Here is a tiny trained network, its code and every weight. The questions are about switching its units off for an input and a class, where a switched-off unit gives its printed mean instead of its output.

import numpy as np


def w(rows, s, z=0):
    codes = np.array(rows[::2]) - 128.0
    scale = np.full(codes.shape[1], s)
    scale[-1] = z or s
    return codes * scale


def norm(h):
    return h / np.sqrt((h * h).mean(-1, keepdims=True) + 1e-5)


def f(y):
    return y / 2 * (1 + np.tanh(0.7978845608 * (y + 0.044715 * y**3)))


def log_softmax(a):
    a = a - a.max(-1, keepdims=True)
    return a - np.log(np.exp(a).sum(-1, keepdims=True))


def net(x, mask):
    res = np.array(x, float).reshape(1, 7) / 4 @ E
    u = 0
    for l in range(4):
        y = f(norm(res) @ A[l][:, :-1].T + A[l][:, -1])
        res = res + np.where(mask[u : u + 9], y, B[l][:, -1]) @ B[l][:, :-1]
        u += 9
    return log_softmax(norm(res)[-1] @ U[:, :-1].T + U[:, -1])


A, B = {}, {}
E = w([
[106,139,115,133,128],'x0',
[126,129,127,129,128],'x1',
[91,51,111,89,107],'x2',
[52,144,212,211,101],'x3',
[125,49,71,253,155],'x4',
[137,124,134,126,128],'x5',
[122,130,123,128,126],'x6',
],0.005)
A[0] = w([
[138,134,1,80,120,46],'0.n1',
[49,11,118,66,88,59],'0.n2',
[126,56,178,81,49,192],'0.n3',
[143,210,122,155,123,79],'0.n4',
[139,77,149,159,94,2],'0.n5',
[100,152,137,171,27,121],'0.n6',
[61,26,123,81,53,87],'0.n7',
[171,214,124,174,153,154],'0.n8',
[69,94,195,163,12,123],'0.n9',
],0.0081,0.0024)
B[0] = w([
[195,50,206,86,51,196],'0.n1',
[237,231,71,202,219,221],'0.n2',
[99,239,112,141,155,204],'0.n3',
[173,143,103,135,223,151],'0.n4',
[106,24,135,203,106,128],'0.n5',
[165,94,188,164,128,178],'0.n6',
[183,243,78,157,186,217],'0.n7',
[254,197,148,157,176,190],'0.n8',
[126,184,186,124,22,253],'0.n9',
],0.0064,0.0043)
A[1] = w([
[136,192,33,182,151,156],'1.n1',
[74,146,179,177,115,109],'1.n2',
[82,162,101,163,56,1],'1.n3',
[204,77,224,98,20,96],'1.n4',
[146,65,54,254,103,143],'1.n5',
[185,99,106,85,118,37],'1.n6',
[164,87,156,11,102,66],'1.n7',
[101,88,112,93,148,33],'1.n8',
[63,221,204,108,30,95],'1.n9',
],0.0062,0.0032)
B[1] = w([
[204,123,213,79,186,250],'1.n1',
[156,110,66,148,88,170],'1.n2',
[180,111,175,166,115,109],'1.n3',
[103,133,137,228,62,199],'1.n4',
[71,54,198,64,174,242],'1.n5',
[108,134,171,156,67,133],'1.n6',
[72,125,1,125,99,167],'1.n7',
[136,121,106,141,97,82],'1.n8',
[37,118,170,103,63,252],'1.n9',
],0.0067,0.0031)
A[2] = w([
[128,140,128,112,116,42],'2.n1',
[134,203,89,174,136,131],'2.n2',
[212,99,61,95,104,106],'2.n3',
[164,118,72,92,92,28],'2.n4',
[119,161,191,37,117,199],'2.n5',
[103,254,88,68,93,51],'2.n6',
[175,161,168,165,159,34],'2.n7',
[196,102,119,50,129,250],'2.n8',
[164,173,149,145,170,26],'2.n9',
],0.0094,0.0021)
B[2] = w([
[75,101,108,95,132,118],'2.n1',
[141,144,178,184,254,187],'2.n2',
[142,206,95,246,72,204],'2.n3',
[111,134,159,200,67,147],'2.n4',
[110,27,117,109,171,215],'2.n5',
[146,55,168,95,189,252],'2.n6',
[194,144,93,109,167,207],'2.n7',
[45,86,103,129,44,233],'2.n8',
[194,143,78,139,174,194],'2.n9',
],0.0068,0.0047)
A[3] = w([
[159,187,107,131,161,6],'3.n1',
[108,152,136,49,134,151],'3.n2',
[203,124,101,197,177,128],'3.n3',
[117,43,178,161,189,166],'3.n4',
[173,110,91,96,80,106],'3.n5',
[78,105,74,127,139,174],'3.n6',
[128,160,1,124,175,162],'3.n7',
[174,141,224,162,145,165],'3.n8',
[98,218,200,172,114,216],'3.n9',
],0.0099,0.0023)
B[3] = w([
[207,153,161,202,190,166],'3.n1',
[198,52,204,114,140,143],'3.n2',
[167,180,162,74,175,252],'3.n3',
[80,48,187,34,171,216],'3.n4',
[87,193,90,247,125,142],'3.n5',
[116,208,221,136,182,132],'3.n6',
[161,214,169,157,181,181],'3.n7',
[110,217,49,102,70,255],'3.n8',
[177,109,3,228,96,238],'3.n9',
],0.0074,0.0057)
U = w([
[218,240,138,175,236,113],'0',
[60,145,82,254,28,250],'1',
[43,32,230,64,185,17],'2',
],0.008,0.0012)

Each question gives the input, the list of numbers given to net, and the class t.
The units are the neurons (one row each of A and B). Each row of codes is followed by its name. A weight is (code - 128) times the scale printed after its matrix; where a second scale follows, it is the last column's (A, B and U).
mask holds one flag per neuron, layer by layer. A switched-off neuron (its flag False) gives its mean, the last column of its row in B, instead of its output. The means were averaged over made-up inputs and are rounded, as every weight is.
A unit's drop is (log p(t) with every unit on - log p(t) with that unit switched off) / (log p(t) with every unit on - log p(t) with every unit switched off).
most important unit: the unit with the biggest drop
k most important neurons: the k neurons with the biggest drops, biggest first
k most important neurons of layer l: the k neurons of layer l with the biggest drops, biggest first
drop of u: that unit's drop, to one decimal
input [-3,-2,-1,-5,6,-1,0], class 2: most important unit -> 1.n5
input [6,1,6,-2,-7,6,8], class 2: 3 most important neurons -> [2.n6 0.n8 2.n5]
input [6,2,5,-6,-4,-8,0], class 1: 2 most important neurons of layer 0 -> [0.n1 0.n8]
input [-8,0,-5,5,-6,-1,-2], class 2: 3 most important neurons -> [2.n5 2.n3 2.n6]
input [5,3,3,4,2,-5,7], class 1: 2 most important neurons of layer 1 -> [1.n9 1.n5]
input [-5,1,2,3,-3,5,-6], class 1: 2 most important neurons -> [0.n9 1.n9]
input [3,3,8,7,6,-1,7], class 0: 2 most important neurons -> [0.n7 0.n2]
input [2,-1,3,4,5,3,-1], class 2: 2 most important neurons -> [1.n5 3.n4]
input [7,-3,-6,2,-7,2,2], class 2: 2 most important neurons of layer 0 -> [0.n2 0.n7]
input [3,-5,-3,4,-2,-8,-7], class 1: 3 most important neurons -> [0.n2 0.n7 0.n9]
input [7,-7,8,7,1,-4,4], class 0: 2 most important neurons -> [0.n2 0.n7]
input [2,5,2,3,5,5,-1], class 2: drop of 1.n5 -> 0.2
input [-3,3,-2,-3,2,1,8], class 1: drop of 1.n4 -> 0.0
input [1,-2,0,8,-6,-4,1], class 1: most important unit -> 3.n9
input [4,-1,1,2,-3,2,2], class 2: drop of 0.n1 -> 0.1
